How the items are linked:
!: lago->mese, zelo->gola, lora->puma, gopa->lora, moni->suza, tebi->moni, pesa->bavu, momi->mezu, rade->lago, todo->masu, tozu->momi, maru->tusa, mezu->fepa, gosi->gefi, bipe->tebi, navi->nugo, kuro->rade, bavu->tozu, doli->gope, same->dase, vevo->tafe, mese->tofe, pifu->ruba, rogi->bise, vuva->gabu, gaso->doli, tofe->zelo, ruba->tubo, fepa->kuro, gefi->gaso, rimi->lodi, tubo->maru, tafe->vuva, nugo->todo, puma->pesa, suza->bani, vage->gopa, gabu->zimi, masu->rogi, dase->vage, lodi->vevo, zimi->navi, bise->sigu, bani->lotu, gope->zegi, zegi->same, tusa->rimi, gola->gosi, lotu->pifu, sigu->bipe
§: lago->sigu, zelo->masu, lora->maru, gopa->tusa, moni->fepa, tebi->kuro, pesa->ruba, momi->bani, rade->bipe, todo->gola, tozu->lotu, maru->lora, mezu->suza, gosi->nugo, bipe->rade, navi->gefi, kuro->tebi, bavu->pifu, doli->gabu, same->vevo, vevo->same, mese->bise, pifu->bavu, rogi->tofe, vuva->gope, gaso->zimi, tofe->rogi, ruba->pesa, fepa->moni, gefi->navi, rimi->vage, tubo->puma, tafe->zegi, nugo->gosi, puma->tubo, suza->mezu, vage->rimi, gabu->doli, masu->zelo, dase->lodi, lodi->dase, zimi->gaso, bise->mese, bani->momi, gope->vuva, zegi->tafe, tusa->gopa, gola->todo, lotu->tozu, sigu->lago

Item, then a row for it; each showing differs a little:
lora [ 33,   7,  20,  -9, -18,  22,  11,   9, -17,  -2,   0,  -6, -37,  -6, -17,   7,  -4, -18,   3,  -3,   8,  26, -19, -39]
bani [  4,  18,  33, -30, -18,   1,   2,  -3, -11,  -6,  -6,  12,  -2, -33, -13, -17, -21,  20,  30, -12,  12, -12,   0,  33]
zegi [-12,  -4,   6, -18,  -2,  -3,  -9,  -9,  14,   5,   9,  16,  30,  -6,   7,  -8, -14,  35,  14,  -8,  -5, -23,   9,  54]
kuro [-16,   4,  15, -23,  -6, -20,  -1,  -9,  -7, -10,  -4,  17,  18, -17, -10, -21,  -7,  19,  27, -12,   0, -19,  10,  50]
gefi [ -7,  -3, -27,  32,  21,  -4,  -1, -10,   8,  13,  -4, -12,  10,  27,  19,  17,  12,  -1, -33,   8, -29,  -7,   3, -36]
lora [ 36,  10,  19,  -9, -18,  22,  14,   8, -17,  -1,  -1,  -4, -36,  -5, -17,  11,  -6, -14,   5,  -2,   8,  26, -18, -40]
nugo [ 20,  -1,  23, -24, -11,  20,  -2,   8, -16,  10,  -2, -10, -34, -20, -16,  -6, -12, -12,  19,  -5,  30,  31, -23, -15]
kuro [-12,   5,  14, -23,  -5, -19,  -2,  -9,  -6, -10,  -8,  17,  22, -21, -10, -21,  -8,  17,  28, -10,   5, -19,  12,  51]
todo [ 30,  20,   8,  -2,   3,  11,  -3,  11, -14,   4,  -1, -14, -33, -10,  -7,  14,   1, -26,  -3,  -5,  24,  22, -23, -42]
bavu [  4, -13, -22,  31,   9,  -8,   2,   2,   9,  -3,  -7, -15,  -3,  40,  10,   9,  11, -18, -25,  15, -33,   7,   9, -36]
gefi [ -3,  -2, -27,  34,  17,  -3,   1,  -4,   8,  11,   2, -15,  14,  28,  18,  18,  13,   0, -34,  13, -27,  -6,   3, -33]
moni [-23,   0,   1, -12,  -4, -10,  -9,  -5,   3,  -2,   2,  18,  36,  -5,  -1, -10,  -1,  15,   8, -11, -19, -23,  19,  57]
zimi [  1,  17,  23, -30,  -9,   3,   6,   1, -14, -17,  10,   4,  -6, -42, -21,  -7, -17,  -6,  25, -13,  24,  -1, -10,  35]
todo [ 30,  19,   7,  -5,   2,  11,  -5,   7, -16,   6,  -3, -15, -33, -12,  -8,  15,   2, -26,  -7,  -6,  22,  22, -24, -42]
mese [ 18,  12,  25, -27, -22,   8,   0,   5, -38,   6,   1,  -1, -28, -27, -21,  -2, -10,  -7,  21, -12,  29,  10, -12,   2]

Start at a row and follow the symbols one at a time.
Answer with the item's row; about right is enough.
---
[  5,  18,  31, -29, -15,  -2,  -2,  -2, -11,  -3,  -4,  16,  -1, -31, -13, -18, -22,  20,  29, -13,  12,  -6,  -1,  33]
! -> [ 14,  17,  25, -27, -10,  13,  -1,  11, -21,   3,   9,   9, -10, -31, -23,  -9, -13,   4,  29, -22,  29,  14,  -6,  20]
! -> [ 23,   9,  24, -28,  -3,  19,   6,   5, -30,  -2,   2, -13, -22, -35, -19,   1,   0, -16,  22, -12,  26,   8, -10,  -2]
! -> [ 17,   9,  17, -15, -10,   2,   8,  12, -32,  -1,  -7, -10, -44,  -7, -25,  -3,  -2, -30,   9,  -4,  18,  23, -11, -26]
§ -> [ 13,  -1, -20,  25,  15,   1,  -3,   5,   2,  -4,   0, -24, -13,  17,   0,  20,  18, -26, -26,  18,   0,  11,  -3, -47]
§ -> [ 19,   6,  17, -17, -13,   4,   7,  14, -31,  -4,  -6, -11, -46, -10, -21,  -3,  -4, -27,   5,  -4,  21,  22,  -9, -26]
! -> [ 15,  -8,   6,   9,  -2,  21,   9,  17, -12,  -6,  -7, -10, -30,   4,  -8,  15,   0, -27,  -6,  11,  10,  41, -11, -45]
! -> [ 10,  -2, -10,  15,  13,  14,   7,   0,   1,  11,  -7, -20, -13,  19,  14,   7,   9, -19, -20,  18,  -7,  16,  -4, -60]
§ -> [ 38,   6,  21,  -8, -19,  24,   8,   8, -19,  -2,  -1,  -4, -36,  -6, -17,   8,  -6, -13,   5,  -4,   5,  27, -19, -37]
! -> [ 21,  -3,  -6,  14,  -2,  14,   5,  13, -10,  15,   8, -20, -26,  10,  -9,   0,  20, -22,  -9,  12,  18,  26, -23, -48]
! -> [ 14,  -1, -21,  27,  15,  -5,  -3,   0,  -5,  -3,  -2, -22, -19,  24,   2,  18,  19, -28, -24,  23,  -1,  13,  -6, -49]
! -> [  2, -13, -25,  33,   7,  -8,   4,   3,  10,   1,  -4, -13,   0,  36,  13,   9,  10, -17, -28,  14, -33,   8,   8, -37]
! -> [-20, -24, -28,  35,   8,  -5,   1,   4,  28,   4, -10,  -4,  19,  27,  22,   8,  11,   7, -30,  23, -19,   2,   0, -24]
! -> [-17,  -3, -17,  28,   9, -17, -12, -12,  24,   9,  -4,   6,  26,  23,  30,   5,  15,  17, -15,   9, -29, -23,  12,  -8]
! -> [-16,  -4, -14,  18,   4, -17, -11,  -2,   8,   5,  11,  12,  39,  24,  19,   1,   0,  20, -19,  -5, -22, -26,  20,  30]
! -> [-21,  -8,  -4,   0,  -4,  -7,  -1,  -8,  10,  -4,   3,  12,  36, -11,   4,  -6,   5,  22,  10,  -5,  -2, -32,  14,  55]
---
[  0,  17,  30, -25, -21,   1,   0,   2, -12,  -1,  -4,  14,  -6, -32, -12, -19, -20,  17,  34, -10,  13,  -9,  -1,  36]
! -> [ 14,  17,  22, -28, -11,  13,  -2,  13, -21,   1,  12,   8,  -5, -28, -18,  -8, -16,   4,  32, -24,  29,  13,  -6,  17]
! -> [ 20,   9,  20, -31,  -8,  19,   5,   7, -32,  -4,   2, -13, -24, -36, -18,   1,  -2, -13,  23,  -8,  26,   8, -11,  -2]
§ -> [  6, -12, -23,  32,   9,  -8,   5,   0,  10,  -1,  -7, -13,  -2,  39,  11,   8,  12, -17, -28,  14, -33,  10,   6, -31]
! -> [-17, -27, -24,  38,   9,  -6,  -1,   3,  27,   6,  -8,  -4,  20,  27,  25,   9,  11,   6, -29,  17, -22,   2,   3, -21]
! -> [-17,  -6, -15,  27,  11, -19, -13, -13,  23,   6,  -7,   1,  25,  23,  26,   7,  13,  19, -20,   9, -25, -23,  11,  -9]
§ -> [  1,  21,  34, -26, -20,   0,  -1,  -4, -11,  -1,  -5,  17,  -4, -31, -12, -13, -20,  20,  31, -11,  11,  -8,  -1,  32]
! -> [ 10,  12,  25, -30, -11,  14,   1,  12, -20,  -1,  11,  11,  -9, -30, -21,  -9, -16,   9,  32, -19,  28,  10,  -5,  22]
§ -> [-16, -22, -21,  32,  12,  -9,   1,   1,  25,   5,  -8,   0,  18,  27,  19,   6,  14,   8, -28,  21, -23,   5,   2, -23]
! -> [-17,  -6, -19,  26,  12, -17, -13, -13,  23,   7,  -6,   5,  28,  24,  32,   6,  14,  17, -19,  10, -30, -21,  12, -10]
§ -> [  4,  17,  31, -28, -17,  -2,   1,  -1,  -7,  -1,  -6,  17,  -2, -35, -13, -13, -21,  20,  33, -14,  14, -10,  -1,  28]
§ -> [-18,  -6, -15,  27,  11, -18, -16, -14,  22,   9,  -5,   5,  25,  25,  30,   7,  11,  17, -20,  11, -30, -20,  14,  -7]
§ -> [  3,  19,  29, -26, -19,  -2,  -1,   1, -12,  -3,  -7,  14,   1, -34, -14, -15, -17,  19,  31, -15,  14, -10,   2,  29]
§ -> [-17,  -3, -20,  26,  12, -17, -14, -13,  24,   5, -10,   5,  25,  24,  29,   4,  12,  19, -19,  11, -30, -22,  15,  -5]
§ -> [  2,  16,  32, -29, -17,   2,  -1,   1, -12,  -6,  -6,  17,  -1, -35, -13, -12, -19,  18,  32, -12,  15,  -9,  -1,  35]
! -> [ 16,  17,  24, -30, -12,  14,  -3,  13, -21,   0,  11,   7,  -5, -31, -19,  -9, -12,   5,  32, -22,  32,   8,  -5,  19]
---
[ 36,   9,  21,  -9, -15,  19,  10,   9, -15,   1,   0,  -3, -35,  -6, -15,   5,  -6, -14,   4,   0,   9,  28, -18, -38]
§ -> [ 12,  -3, -11,  17,  12,  14,   5,   3,   3,  15,  -6, -13, -14,  15,  13,   7,  14, -18, -20,  19,  -6,  16,  -4, -61]
! -> [  7,  -6, -18,  31,  13,  -6,  -1,   6,   5,  14,   3, -10, -15,  38,  11,  15,  14,  -4, -34,  20,  -8,   3,   3, -42]
§ -> [ 19,  17,  24, -27,  -4,  15,  -1,  11, -13, -17, -10,  -5, -27, -26, -17,  -5, -11, -18,   9,  -5,  34,  22, -19, -12]
§ -> [  7,  -5, -20,  33,  12,  -9,  -1,   3,   7,  14,   3,  -8, -11,  37,  13,  11,   8,  -7, -33,  19, -10,   9,   7, -40]
§ -> [ 17,  16,  25, -27,  -4,  13,  -1,   9,  -9, -13, -13,  -7, -30, -26, -17,  -5, -11, -19,   9,  -8,  32,  21, -21, -13]
§ -> [ 12,  -5, -20,  31,  12,  -5,  -1,   6,   7,  11,   2, -12, -12,  35,  15,  11,   9,  -6, -34,  20,  -9,   4,   3, -42]
! -> [ -4, -17, -34,  51,  13,  -7,   3,  -6,  11,   9,  -1,  -4,  10,  33,  11,  15,  10,  -8, -19,  12, -24,  -6,   9, -22]
! -> [-23, -16, -30,  27,  18, -20,   0, -15,  12,   1,   0,  -5,  28,  24,  19,  -2,  12,  11, -30,  15, -31, -13,  14,  -2]
! -> [-25, -16, -14,  11,  20, -18,  -8,  -5,  29,   3,  -6,  15,  23,  18,  16,   1,   7,  19, -14,   8, -33, -24,  21,  18]
! -> [-27,  -3,  -7,   3,  -4,  -8,  -8, -10,  17,  -5,   3,  20,  36,   1,  24, -12, -17,  26,   6, -10, -12, -26,  10,  39]
! -> [-15,   9,   4, -20, -15,  -4,  -1, -10,   3,  -1,   7,  20,  26, -14,   0,  -4, -11,  35,  14, -19,   3, -27,   6,  48]
§ -> [-26,   3, -16,  -3,   2, -10,  -4, -13,  25,  -3,  -4,  15,  43,   8,  11,  -8,  -3,  31,   1,  -3, -20, -19,  14,  33]
! -> [-13,  -3,   8, -21,   1,  -6,  -7,  -6,  14,   6,   9,  15,  29,  -5,   7, -11, -14,  35,  13,  -4,  -5, -26,   7,  53]
! -> [ -2,  18,  13, -17, -11,  -8,  -2,  -3,  -2,  -5,   9,  14,  13, -29,  -6, -10, -19,  16,  26, -23,  15, -24,  -5,  48]
§ -> [-27, -18, -17,  10,  19, -18,  -7,  -5,  31,   1,  -6,  15,  25,  19,  18,  -1,   4,  19, -11,   8, -32, -22,  23,  19]
